Below are the code and all the weights of a small trained network. Each question names an input and a class and asks about switching units off, where a switched-off unit gives its printed mean instead of its output.

import numpy as np


def w(rows, s, z=0):
    codes = np.array(rows[::2]) - 128.0
    scale = np.full(codes.shape[1], s)
    scale[-1] = z or s
    return codes * scale


def f(y):
    return np.maximum(y, 0)


def log_softmax(a):
    a = a - a.max(-1, keepdims=True)
    return a - np.log(np.exp(a).sum(-1, keepdims=True))


def net(x, mask):
    res = np.array(x, float).reshape(1, 8) / 4 @ E
    y = f(res @ A[0][:, :-1].T + A[0][:, -1])
    res = res + np.where(mask, y, B[0][:, -1]) @ B[0][:, :-1]
    return log_softmax(res[-1] @ U[:, :-1].T + U[:, -1])


A, B = {}, {}
E = w([
[90,172,95,167,131,197,98,205,169,176],'x0',
[30,72,82,114,100,116,74,170,152,133],'x1',
[200,114,168,131,166,115,54,132,171,234],'x2',
[111,152,197,82,98,148,9,112,140,100],'x3',
[93,95,108,89,98,73,171,190,116,157],'x4',
[177,123,67,156,144,195,96,167,87,131],'x5',
[120,114,97,104,105,241,191,52,130,141],'x6',
[66,220,133,163,54,84,196,92,207,186],'x7',
],0.011)
A[0] = w([
[85,184,40,143,102,177,125,249,132,131,188],'N0',
[75,120,109,81,132,157,50,86,148,114,189],'N1',
[219,125,166,171,188,62,186,61,155,136,208],'N2',
[138,108,36,116,200,182,69,173,85,160,130],'N3',
[86,36,183,140,89,43,215,86,105,121,123],'N4',
[8,90,133,79,69,119,136,125,77,44,145],'N5',
[183,175,142,168,85,124,153,92,176,166,173],'N6',
[95,179,160,145,133,171,169,101,182,175,167],'N7',
[63,124,138,70,125,159,78,61,111,110,110],'N8',
[48,200,149,134,100,161,152,19,166,157,121],'N9',
[68,162,6,111,118,97,197,171,174,85,195],'N10',
[137,70,131,132,83,208,166,133,91,132,130],'N11',
[134,56,63,158,174,158,91,169,105,160,183],'N12',
[132,158,199,123,202,198,162,94,176,146,194],'N13',
[255,143,186,86,228,137,143,137,78,100,148],'N14',
[85,149,189,51,115,72,199,133,140,158,201],'N15',
[162,159,122,132,147,71,115,139,177,202,168],'N16',
[37,89,166,83,104,165,108,96,61,52,221],'N17',
[104,61,122,78,107,119,146,191,109,73,120],'N18',
[77,87,113,94,93,163,205,113,140,83,82],'N19',
[88,78,101,157,84,152,155,126,128,87,86],'N20',
[165,184,167,106,130,165,106,62,151,173,180],'N21',
[125,117,170,96,151,94,79,201,175,174,150],'N22',
[115,70,47,110,90,156,101,188,150,83,192],'N23',
[192,130,231,87,166,95,70,114,135,192,222],'N24',
[155,117,134,114,161,131,93,61,136,73,252],'N25',
],0.0096,0.0036)
B[0] = w([
[81,205,94,207,189,157,150,176,159,165,245],'N0',
[148,60,110,112,111,182,121,192,133,89,196],'N1',
[160,181,123,84,102,138,169,90,107,57,227],'N2',
[178,57,104,163,165,99,172,164,155,154,222],'N3',
[100,80,114,48,118,56,154,65,128,130,226],'N4',
[87,110,132,92,168,136,69,116,143,139,240],'N5',
[143,169,167,123,76,196,144,89,114,125,194],'N6',
[127,121,198,162,69,184,164,77,181,185,202],'N7',
[97,35,124,83,135,156,72,167,156,71,189],'N8',
[76,90,187,159,89,183,119,77,205,116,233],'N9',
[33,174,95,161,178,67,191,127,205,141,249],'N10',
[153,124,118,141,141,125,107,129,148,141,183],'N11',
[235,78,111,167,176,153,230,167,101,182,212],'N12',
[187,150,153,202,102,122,104,106,149,131,197],'N13',
[196,195,125,182,154,81,80,46,2,54,251],'N14',
[63,125,171,119,88,53,122,103,161,153,219],'N15',
[137,170,157,126,51,123,180,170,97,151,194],'N16',
[115,61,64,131,158,146,30,168,140,131,227],'N17',
[155,133,135,158,166,93,93,122,139,151,194],'N18',
[98,101,135,130,150,116,110,95,176,157,208],'N19',
[117,130,128,143,134,98,107,158,170,115,180],'N20',
[164,100,191,151,78,180,63,94,101,140,201],'N21',
[128,152,170,129,100,95,128,203,60,192,209],'N22',
[134,99,89,125,176,132,158,179,158,164,207],'N23',
[182,180,146,94,80,139,58,161,32,120,239],'N24',
[163,85,116,68,123,131,118,114,105,4,210],'N25',
],0.0083,0.015)
U = w([
[33,209,108,190,200,137,146,168,162,115,84],'0',
[213,159,139,137,185,97,86,76,61,44,245],'1',
[78,137,137,70,73,62,208,112,146,104,42],'2',
[111,125,198,156,77,204,109,84,184,125,124],'3',
[193,83,115,186,254,117,180,175,145,183,169],'4',
[141,178,159,103,46,99,75,247,72,174,171],'5',
[63,105,150,84,174,19,129,112,175,140,2],'6',
[126,54,111,76,149,175,31,174,140,52,192],'7',
],0.0097,0.00097)

Each question gives the input, the list of numbers given to net, and the class t.
The units are the neurons (one row each of A and B). Each row of codes is followed by its name. A weight is (code - 128) times the scale printed after its matrix; where a second scale follows, it is the last column's (A, B and U).
mask holds one flag per neuron, in row order. A switched-off neuron (its flag False) gives its mean, the last column of its row in B, instead of its output. The means were averaged over made-up inputs and are rounded, as every weight is.
A unit's drop is (log p(t) with every unit on - log p(t) with that unit switched off) / (log p(t) with every unit on - log p(t) with every unit switched off).
The circuit of an input: a set's keep is (log p(t) with only the set's units on - log p(t) with every unit switched off) / (log p(t) with every unit on - log p(t) with every unit switched off). Starting from the 12 units with the biggest drops (on a tie, the unit counted first), units are removed one at a time, each time the one whose removal leaves the highest keep (on an exact tie, the one counted first), for as long as the keep stays at least 0.8.
units of the circuit, in order: the units of the circuit, biggest drop first
k most important neurons: the k neurons with the biggest drops, biggest first
drop of u: that unit's drop, to one decimal
input [5,0,3,6,-3,6,-7,-6], class 4: units of the circuit, in order : [N12]
input [4,5,8,6,2,-4,1,-7], class 5: 2 most important neurons : [N22; N24]
input [-6,8,-5,0,1,8,-4,5], class 0: 2 most important neurons : [N0; N10]
input [-2,-1,-7,-5,-1,1,-7,-7], class 4: 4 most important neurons : [N24; N12; N23; N3]
input [-8,5,4,2,7,8,-7,-2], class 5: 2 most important neurons : [N24; N22]
input [-8,3,3,2,-1,-7,-1,0], class 7: 2 most important neurons : [N10; N24]
input [-5,7,-5,-3,-3,8,6,3], class 0: 4 most important neurons : [N10; N0; N20; N5]
input [4,-5,4,6,-5,0,-1,1], class 1: 2 most important neurons : [N14; N24]
input [-5,4,7,3,8,1,2,-8], class 4: 2 most important neurons : [N12; N3]
input [5,1,6,-5,3,6,0,7], class 0: 2 most important neurons : [N0; N10]
input [-3,8,-5,-7,-5,5,8,1], class 4: 2 most important neurons : [N12; N23]
input [0,0,5,-6,-2,1,1,-7], class 1: 4 most important neurons : [N14; N0; N10; N2]
input [-5,6,-6,-4,-7,1,8,2], class 7: 3 most important neurons : [N17; N8; N15]
input [4,5,-7,1,8,-1,6,3], class 0: units of the circuit, in order : [N0]
input [-6,1,-3,-6,0,8,-2,4], class 0: drop of N25 : 0.2
input [-3,0,-3,-3,-5,-5,-5,7], class 2: drop of N2 : 0.0
input [-2,1,4,0,4,-1,-6,-4], class 5: drop of N22 : 0.4
